Below are the code and all the weights of a small trained network. Each question names an input and a class and asks about switching units off, where a switched-off unit gives its printed mean instead of its output.

import numpy as np


def w(rows, s, z=0):
    codes = np.array(rows[::2]) - 128.0
    scale = np.full(codes.shape[1], s)
    scale[-1] = z or s
    return codes * scale


def f(y):
    return np.maximum(y, 0)


def log_softmax(a):
    a = a - a.max(-1, keepdims=True)
    return a - np.log(np.exp(a).sum(-1, keepdims=True))


def net(x, mask):
    res = np.array(x, float).reshape(1, 3) / 4 @ E
    y = f(res @ A[0][:, :-1].T + A[0][:, -1])
    res = res + np.where(mask, y, B[0][:, -1]) @ B[0][:, :-1]
    return log_softmax(res[-1] @ U[:, :-1].T + U[:, -1])


A, B = {}, {}
E = w([
[92,232,147],'x0',
[246,173,49],'x1',
[70,139,1],'x2',
],0.0088)
A[0] = w([
[170,24,140,70],'n1',
[126,57,102,106],'n2',
[130,81,102,92],'n3',
[133,126,150,105],'n4',
[62,98,169,97],'n5',
[70,111,77,103],'n6',
[80,126,77,109],'n7',
[107,229,149,26],'n8',
[134,60,90,131],'n9',
[110,119,132,99],'n10',
[92,113,146,121],'n11',
[160,142,197,94],'n12',
[154,129,115,96],'n13',
[175,125,178,117],'n14',
[221,147,93,92],'n15',
[181,33,108,160],'n16',
[61,124,160,71],'n17',
[95,160,85,86],'n18',
[172,140,185,101],'n19',
[142,74,118,254],'n20',
[136,116,181,93],'n21',
[157,74,133,90],'n22',
[61,35,162,115],'n23',
[203,130,112,119],'n24',
[115,101,127,87],'n25',
[108,250,172,186],'n26',
[102,134,137,102],'n27',
[107,97,55,73],'n28',
[169,145,162,103],'n29',
[147,106,195,116],'n30',
[113,122,129,110],'n31',
[171,111,112,115],'n32',
[147,157,121,82],'n33',
],0.017,0.0088)
B[0] = w([
[126,90,232,188],'n1',
[122,101,198,167],'n2',
[146,87,170,151],'n3',
[134,108,127,142],'n4',
[185,153,114,188],'n5',
[120,81,92,170],'n6',
[108,87,94,170],'n7',
[138,115,253,175],'n8',
[122,111,181,178],'n9',
[148,122,141,136],'n10',
[151,147,115,161],'n11',
[108,80,98,185],'n12',
[160,124,135,146],'n13',
[112,96,87,183],'n14',
[212,156,101,215],'n15',
[113,125,207,217],'n16',
[190,137,140,172],'n17',
[122,80,119,163],'n18',
[114,86,96,182],'n19',
[10,235,41,218],'n20',
[134,91,110,167],'n21',
[128,107,178,160],'n22',
[194,172,122,208],'n23',
[180,155,107,197],'n24',
[151,122,152,136],'n25',
[76,161,200,249],'n26',
[151,120,144,142],'n27',
[140,61,120,170],'n28',
[132,91,114,166],'n29',
[114,92,87,190],'n30',
[141,123,132,135],'n31',
[163,146,134,165],'n32',
[158,133,144,145],'n33',
],0.045,0.013)
U = w([
[127,115,199,87],'0',
[241,140,110,130],'1',
[141,13,83,121],'2',
[73,195,112,254],'3',
[141,123,109,82],'4',
],0.011,0.0077)

Each question gives the input, the list of numbers given to net, and the class t.
The units are the neurons (one row each of A and B). Each row of codes is followed by its name. A weight is (code - 128) times the scale printed after its matrix; where a second scale follows, it is the last column's (A, B and U).
mask holds one flag per neuron, in row order. A switched-off neuron (its flag False) gives its mean, the last column of its row in B, instead of its output. The means were averaged over made-up inputs and are rounded, as every weight is.
A unit's drop is (log p(t) with every unit on - log p(t) with that unit switched off) / (log p(t) with every unit on - log p(t) with every unit switched off).
unit that matters most: the unit with the biggest drop
k most important neurons: the k neurons with the biggest drops, biggest first
drop of u: that unit's drop, to one decimal
input [-3,3,2], class 3: unit that matters most => n20
input [3,3,-2], class 3: 2 most important neurons => (n1 n16)
input [-2,4,-4], class 1: 2 most important neurons => (n15 n26)
input [-7,-8,1], class 1: 3 most important neurons => (n23 n5 n26)
input [3,-8,-8], class 1: 3 most important neurons => (n23 n5 n17)
input [0,-3,1], class 3: 2 most important neurons => (n15 n24)
input [-3,2,4], class 2: 3 most important neurons => (n26 n28 n8)
input [-3,2,-2], class 3: 2 most important neurons => (n20 n8)
input [-1,-3,3], class 3: 2 most important neurons => (n15 n24)
input [-2,-2,3], class 3: drop of n20 => 0.1
input [4,-5,2], class 1: drop of n17 => 0.2
input [1,4,3], class 1: drop of n26 => 0.4
